Below are the code and all the weights of a small trained network. Each question names an input and a target symbol and asks about switching units off, where a switched-off unit gives its printed mean instead of its output.

import numpy as np


def w(rows, s, z=0):
    codes = np.array(rows[::2]) - 128.0
    scale = np.full(codes.shape[1], s)
    scale[-1] = z or s
    return codes * scale


def f(y):
    return y / 2 * (1 + np.tanh(0.7978845608 * (y + 0.044715 * y**3)))


def softmax(a):
    e = np.exp(a - a.max(-1, keepdims=True))
    return e / e.sum(-1, keepdims=True)


def log_softmax(a):
    a = a - a.max(-1, keepdims=True)
    return a - np.log(np.exp(a).sum(-1, keepdims=True))


def net(x, mask):
    ids = ['ΓΛΣΨΩαβδεζημξπτφ'.index(c) for c in x.split()]
    T = len(ids)
    res = E[ids] + P[:T]
    u = 0
    for l in range(2):
        r = res
        for j in range(3):
            rows = slice(2 * j, 2 * j + 2)
            q, k, v = (r @ M[l][rows].T for M in (Q, K, V))
            z = softmax(np.where(np.tri(T) > 0, q @ k.T / 2**0.5, -1e9)) @ v
            o = O[l][rows]
            res = res + np.where(mask[u + j], z, o[:, -1]) @ o[:, :-1]
        u += 3
        y = f(res @ A[l][:, :-1].T + A[l][:, -1])
        res = res + np.where(mask[u : u + 4], y, B[l][:, -1]) @ B[l][:, :-1]
        u += 4
    return log_softmax(res[-1] @ U[:, :-1].T + U[:, -1])


Q, K, V, O, A, B = {}, {}, {}, {}, {}, {}
E = w([
[192,106,129,154,13,117,26,178,150,154],'Γ',
[225,101,88,138,132,57,130,117,33,72],'Λ',
[68,154,155,119,125,73,81,151,97,144],'Σ',
[218,149,150,235,85,78,157,102,77,105],'Ψ',
[68,161,116,111,159,153,157,167,63,121],'Ω',
[167,115,187,104,72,219,188,104,164,132],'α',
[113,192,161,106,177,154,129,251,207,162],'β',
[128,213,107,177,103,178,223,163,139,63],'δ',
[92,76,57,158,75,105,137,82,98,183],'ε',
[149,160,40,223,145,37,90,168,164,162],'ζ',
[219,167,158,190,179,91,149,74,89,172],'η',
[177,52,77,193,176,177,105,140,174,108],'μ',
[147,167,191,104,151,116,72,236,84,164],'ξ',
[139,27,149,56,89,102,126,213,123,203],'π',
[227,149,86,122,184,63,135,79,55,122],'τ',
[193,158,85,74,125,201,166,226,177,30],'φ',
],0.016)
P = w([
[103,86,246,122,163,106,88,118,105,84],'0',
[99,143,148,157,136,149,147,109,111,133],'1',
[107,153,141,154,132,150,151,106,117,137],'2',
[108,164,134,143,123,140,145,114,132,138],'3',
[116,173,120,133,126,136,139,112,136,140],'4',
[124,181,114,126,128,140,140,113,136,150],'5',
[128,178,119,131,115,137,139,115,131,136],'6',
],0.012)
Q[0] = w([
[164,116,182,193,116,72,216,144,122,147],'0.h1',
[203,83,74,145,67,64,176,25,79,97],'0.h1',
[67,93,73,92,51,135,160,52,169,179],'0.h2',
[63,186,67,130,124,190,113,239,222,206],'0.h2',
[255,99,180,166,160,63,178,44,13,76],'0.h3',
[173,42,132,146,115,168,125,78,170,149],'0.h3',
],0.0084)
K[0] = w([
[92,127,163,151,136,54,73,59,115,197],'0.h1',
[130,92,181,221,157,27,90,74,88,80],'0.h1',
[31,131,145,138,59,135,184,42,62,164],'0.h2',
[77,193,2,138,84,161,131,152,115,198],'0.h2',
[84,54,215,164,162,80,53,59,80,55],'0.h3',
[92,53,151,189,83,217,144,162,142,80],'0.h3',
],0.0085)
V[0] = w([
[138,89,100,136,123,68,101,105,135,205],'0.h1',
[143,116,156,142,122,120,117,154,165,63],'0.h1',
[187,118,198,157,164,156,191,159,146,222],'0.h2',
[107,102,96,49,172,93,99,207,164,56],'0.h2',
[148,109,192,166,110,180,127,205,88,114],'0.h3',
[114,84,110,203,1,122,121,141,153,111],'0.h3',
],0.0083)
O[0] = w([
[35,134,132,96,158,92,80,58,155,106,124],'0.h1',
[188,92,209,158,139,154,105,149,135,211,186],'0.h1',
[143,174,39,93,162,183,65,126,153,7,169],'0.h2',
[171,111,166,117,199,115,193,104,136,108,154],'0.h2',
[153,118,92,72,2,110,129,107,162,171,254],'0.h3',
[221,169,104,86,159,40,151,152,229,181,88],'0.h3',
],0.0083,0.0049)
A[0] = w([
[191,118,211,115,24,127,150,63,132,50,114],'0.n1',
[34,98,254,210,194,177,111,206,178,120,38],'0.n2',
[69,30,62,59,67,167,133,174,230,195,254],'0.n3',
[130,139,95,129,153,186,190,174,128,56,68],'0.n4',
],0.0052,0.0019)
B[0] = w([
[140,164,55,43,231,170,142,57,135,233,253],'0.n1',
[41,175,14,197,170,141,2,103,89,182,137],'0.n2',
[113,48,132,133,153,205,163,111,133,46,234],'0.n3',
[76,132,67,110,126,84,121,151,164,194,154],'0.n4',
],0.0086,0.0037)
Q[1] = w([
[104,87,141,116,113,204,175,189,195,155],'1.h1',
[220,112,93,81,144,124,155,42,98,119],'1.h1',
[93,62,157,102,178,139,119,117,217,209],'1.h2',
[70,171,158,118,112,186,114,254,163,136],'1.h2',
[216,92,101,95,117,20,145,12,82,129],'1.h3',
[177,151,116,66,142,154,155,156,79,94],'1.h3',
],0.0085)
K[1] = w([
[116,110,95,134,77,224,240,137,165,139],'1.h1',
[183,62,165,106,196,117,70,55,135,110],'1.h1',
[107,80,75,147,84,196,193,100,149,174],'1.h2',
[131,235,124,133,104,191,180,238,110,111],'1.h2',
[90,111,165,36,154,94,123,98,91,255],'1.h3',
[192,119,160,57,140,162,105,139,74,138],'1.h3',
],0.0089)
V[1] = w([
[169,89,77,56,145,97,200,81,67,77],'1.h1',
[62,146,8,1,25,19,166,110,167,197],'1.h1',
[161,151,72,163,174,77,35,148,67,148],'1.h2',
[152,156,17,236,131,102,189,88,137,100],'1.h2',
[212,106,119,104,197,224,126,125,153,118],'1.h3',
[131,68,136,135,176,151,62,161,131,111],'1.h3',
],0.0056)
O[1] = w([
[98,108,167,218,183,179,101,193,117,202,186],'1.h1',
[154,102,233,108,136,108,51,41,96,85,20],'1.h1',
[112,107,228,157,59,209,166,162,201,102,169],'1.h2',
[3,49,71,163,92,83,124,70,254,135,91],'1.h2',
[37,136,216,56,169,58,137,116,234,150,255],'1.h3',
[148,147,207,137,177,178,48,74,90,120,188],'1.h3',
],0.0063,0.0065)
A[1] = w([
[149,249,190,59,66,104,148,183,37,92,3],'1.n1',
[177,196,161,240,120,55,180,87,159,81,152],'1.n2',
[29,147,98,138,74,184,53,105,156,69,48],'1.n3',
[166,181,119,3,217,125,171,207,214,133,12],'1.n4',
],0.0055,0.004)
B[1] = w([
[165,127,154,224,106,103,188,72,175,75,187],'1.n1',
[150,20,116,61,150,91,83,203,2,53,150],'1.n2',
[180,233,164,124,180,43,111,186,163,168,169],'1.n3',
[111,134,39,182,51,79,128,99,74,66,254],'1.n4',
],0.0091,0.0047)
U = w([
[208,126,121,72,49,160,27,164,160,194,97],'Γ',
[36,130,104,158,166,206,163,136,58,95,101],'Λ',
[159,155,183,144,93,177,182,133,144,56,135],'Σ',
[96,128,153,122,132,119,133,121,125,105,172],'Ψ',
[62,110,142,125,180,85,181,112,117,111,96],'Ω',
[112,169,106,39,133,213,134,39,129,144,158],'α',
[121,223,90,118,148,169,51,188,121,150,108],'β',
[78,161,173,64,137,95,113,115,145,134,179],'δ',
[70,95,121,224,54,119,56,26,82,195,149],'ε',
[158,90,85,166,154,103,23,221,89,104,64],'ζ',
[141,177,100,171,202,122,111,74,120,134,3],'η',
[171,85,87,192,237,177,111,100,218,94,169],'μ',
[167,141,163,121,167,111,158,187,119,238,171],'ξ',
[91,64,170,3,119,164,159,195,110,43,228],'π',
[151,143,135,120,132,76,120,108,134,128,57],'τ',
[128,138,74,96,99,109,198,184,126,139,113],'φ',
],0.0065,0.0034)

Each question gives the input, a string of symbols that net reads in full, and the target symbol t.
The units are the heads (2 rows each of Q, K, V and O) and the neurons (one row each of A and B). Each row of codes is followed by its name. A weight is (code - 128) times the scale printed after its matrix; where a second scale follows, it is the last column's (O, A, B and U).
mask holds one flag per unit, layer by layer, with each layer's heads first. A switched-off unit (its flag False) gives its mean, the last column of its rows in O or B, instead of its output. The means were averaged over made-up inputs and are rounded, as every weight is.
A unit's drop is (log p(t) with every unit on - log p(t) with that unit switched off) / (log p(t) with every unit on - log p(t) with every unit switched off).
The circuit of an input: a set's keep is (log p(t) with only the set's units on - log p(t) with every unit switched off) / (log p(t) with every unit on - log p(t) with every unit switched off). Starting from the 12 units with the biggest drops (on a tie, the unit counted first), units are removed one at a time, each time the one whose removal leaves the highest keep (on an exact tie, the one counted first), for as long as the keep stays at least 0.8.
units of the circuit, in order: the units of the circuit, biggest drop first
top k neurons: the k neurons with the biggest drops, biggest first
top k neurons in layer l: the k neurons of layer l with the biggest drops, biggest first
drop of u: that unit's drop, to one decimal
input ξ Λ μ Λ, target α: units of the circuit, in order : (0.n1; 0.h3; 0.h2)
input ξ Λ Λ α, target α: units of the circuit, in order : (0.n1)
input ζ Ω φ τ, target π: top 3 neurons : (1.n2; 0.n2; 0.n1)
input τ Λ Σ δ β, target β: top 3 neurons : (0.n2; 1.n3; 1.n1)
input π τ φ μ ε Λ, target η: top 2 neurons in layer 0 : (0.n3; 0.n1)
input π Λ Γ Λ μ τ, target η: top 2 neurons in layer 1 : (1.n1; 1.n4)
input Ω Λ ξ Λ ξ Λ φ, target φ: units of the circuit, in order : (0.h1; 1.n4; 1.h3)
input τ Ψ Ψ, target Λ: units of the circuit, in order : (0.h3; 1.h1)
input Λ α μ ξ Λ τ ξ, target β: units of the circuit, in order : (0.h3; 0.n2; 1.n3)
input ξ Λ Λ Λ ζ Λ, target α: units of the circuit, in order : (0.h3; 0.n1; 0.h2)
input Λ ξ Λ μ ξ Λ Ω, target Σ: top 2 neurons : (1.n1; 0.n1)
input ε α α Λ α φ, target φ: top 2 neurons : (1.n4; 0.n4)
input μ μ π, target π: top 2 neurons : (0.n3; 0.n1)
input Γ μ Λ, target τ: top neuron in layer 0 : (0.n1)
input β Λ ξ Λ Λ, target μ: units of the circuit, in order : (0.h2; 1.h2)
input Λ η Λ Ψ, target ξ: top 2 neurons : (0.n1; 1.n4)
input α τ φ ξ Λ, target δ: top 3 neurons : (0.n1; 1.n3; 0.n3)
input Λ ε μ Σ, target δ: top 2 neurons in layer 0 : (0.n2; 0.n3)
input Σ Λ Λ, target Σ: top 2 neurons in layer 0 : (0.n2; 0.n3)
input α Λ π Γ μ Λ, target δ: top 2 neurons : (0.n1; 0.n3)
input ξ μ τ, target α: top neuron : (0.n1)
input ε Γ ξ Λ Λ ξ η, target ζ: top 2 neurons : (1.n2; 0.n1)
input η Λ τ, target β: drop of 1.n1 : 0.0
input Λ ξ Σ, target Σ: drop of 1.n1 : 0.4
input Λ μ Λ β ζ Λ, target ξ: drop of 0.h2 : 0.3
input ζ Σ ε Λ ε ε Λ, target π: drop of 1.h2 : 0.5
input μ μ ε δ, target δ: top neuron in layer 1 : (1.n3)
